Below are the code and all the weights of a small trained network. Each question names an input and a class and asks about switching units off, where a switched-off unit gives its printed mean instead of its output.

import numpy as np


def w(rows, s, z=0):
    codes = np.array(rows[::2]) - 128.0
    scale = np.full(codes.shape[1], s)
    scale[-1] = z or s
    return codes * scale


def norm(h):
    return h / np.sqrt((h * h).mean(-1, keepdims=True) + 1e-5)


def f(y):
    return y / 2 * (1 + np.tanh(0.7978845608 * (y + 0.044715 * y**3)))


def log_softmax(a):
    a = a - a.max(-1, keepdims=True)
    return a - np.log(np.exp(a).sum(-1, keepdims=True))


def net(x, mask):
    res = np.array(x, float).reshape(1, 3) / 4 @ E
    u = 0
    for l in range(3):
        y = f(norm(res) @ A[l][:, :-1].T + A[l][:, -1])
        res = res + np.where(mask[u : u + 3], y, B[l][:, -1]) @ B[l][:, :-1]
        u += 3
    return log_softmax(norm(res)[-1] @ U[:, :-1].T + U[:, -1])


A, B = {}, {}
E = w([
[169,253,57,82],'x0',
[194,116,89,54],'x1',
[163,149,138,150],'x2',
],0.014)
A[0] = w([
[223,195,223,165,130],'0.n1',
[194,15,3,36,4],'0.n2',
[41,254,180,97,31],'0.n3',
],0.0077,0.0042)
B[0] = w([
[131,19,29,227,174],'0.n1',
[85,22,6,42,251],'0.n2',
[64,107,70,146,179],'0.n3',
],0.011,0.0032)
A[1] = w([
[158,47,94,89,225],'1.n1',
[254,246,20,75,3],'1.n2',
[101,77,77,14,151],'1.n3',
],0.009,0.0029)
B[1] = w([
[254,18,99,37,212],'1.n1',
[194,91,237,193,254],'1.n2',
[110,167,60,136,228],'1.n3',
],0.009,0.0067)
A[2] = w([
[93,58,223,159,255],'2.n1',
[83,118,175,180,210],'2.n2',
[251,173,175,127,161],'2.n3',
],0.013,0.0047)
B[2] = w([
[254,210,251,152,254],'2.n1',
[235,175,65,203,215],'2.n2',
[205,106,222,230,211],'2.n3',
],0.0081,0.0084)
U = w([
[20,211,36,198,95],'0',
[160,84,212,64,77],'1',
[203,170,228,208,206],'2',
[35,147,216,39,2],'3',
[163,35,8,24,154],'4',
],0.012,0.0089)

Each question gives the input, the list of numbers given to net, and the class t.
The units are the neurons (one row each of A and B). Each row of codes is followed by its name. A weight is (code - 128) times the scale printed after its matrix; where a second scale follows, it is the last column's (A, B and U).
mask holds one flag per neuron, layer by layer. A switched-off neuron (its flag False) gives its mean, the last column of its row in B, instead of its output. The means were averaged over made-up inputs and are rounded, as every weight is.
A unit's drop is (log p(t) with every unit on - log p(t) with that unit switched off) / (log p(t) with every unit on - log p(t) with every unit switched off).
The circuit of an input: a set's keep is (log p(t) with only the set's units on - log p(t) with every unit switched off) / (log p(t) with every unit on - log p(t) with every unit switched off). Starting from all 9 units, units are removed one at a time, each time the one whose removal leaves the highest keep (on an exact tie, the one counted first), for as long as the keep stays at least 0.8.
circuit, biggest first: the units of the circuit, biggest drop first
unit that matters most: the unit with the biggest drop
k most important neurons: the k neurons with the biggest drops, biggest first
k most important neurons of layer l: the k neurons of layer l with the biggest drops, biggest first
drop when u is switched off: that unit's drop, to one decimal
input [1,-4,4], class 0: circuit, biggest first	(1.n2, 2.n1)
input [0,6,3], class 4: circuit, biggest first	(0.n2)
input [2,-2,6], class 4: circuit, biggest first	(0.n1, 2.n1)
input [8,-6,1], class 0: 4 most important neurons	(0.n3, 1.n1, 2.n1, 0.n1)
input [4,-5,4], class 0: 3 most important neurons	(0.n3, 2.n1, 1.n2)
input [4,-7,8], class 0: 2 most important neurons	(1.n2, 2.n1)
input [1,-5,5], class 0: 2 most important neurons	(1.n2, 2.n3)
input [6,-6,-4], class 0: 2 most important neurons	(0.n3, 2.n1)
input [2,-4,0], class 0: 2 most important neurons	(1.n2, 2.n1)
input [2,-8,6], class 0: 2 most important neurons of layer 2	(2.n3, 2.n1)
input [1,3,0], class 4: drop when 0.n2 is switched off	1.3
input [0,8,5], class 4: drop when 0.n2 is switched off	1.2
input [2,-7,4], class 0: drop when 1.n1 is switched off	0.1
input [-3,4,7], class 4: unit that matters most	1.n2
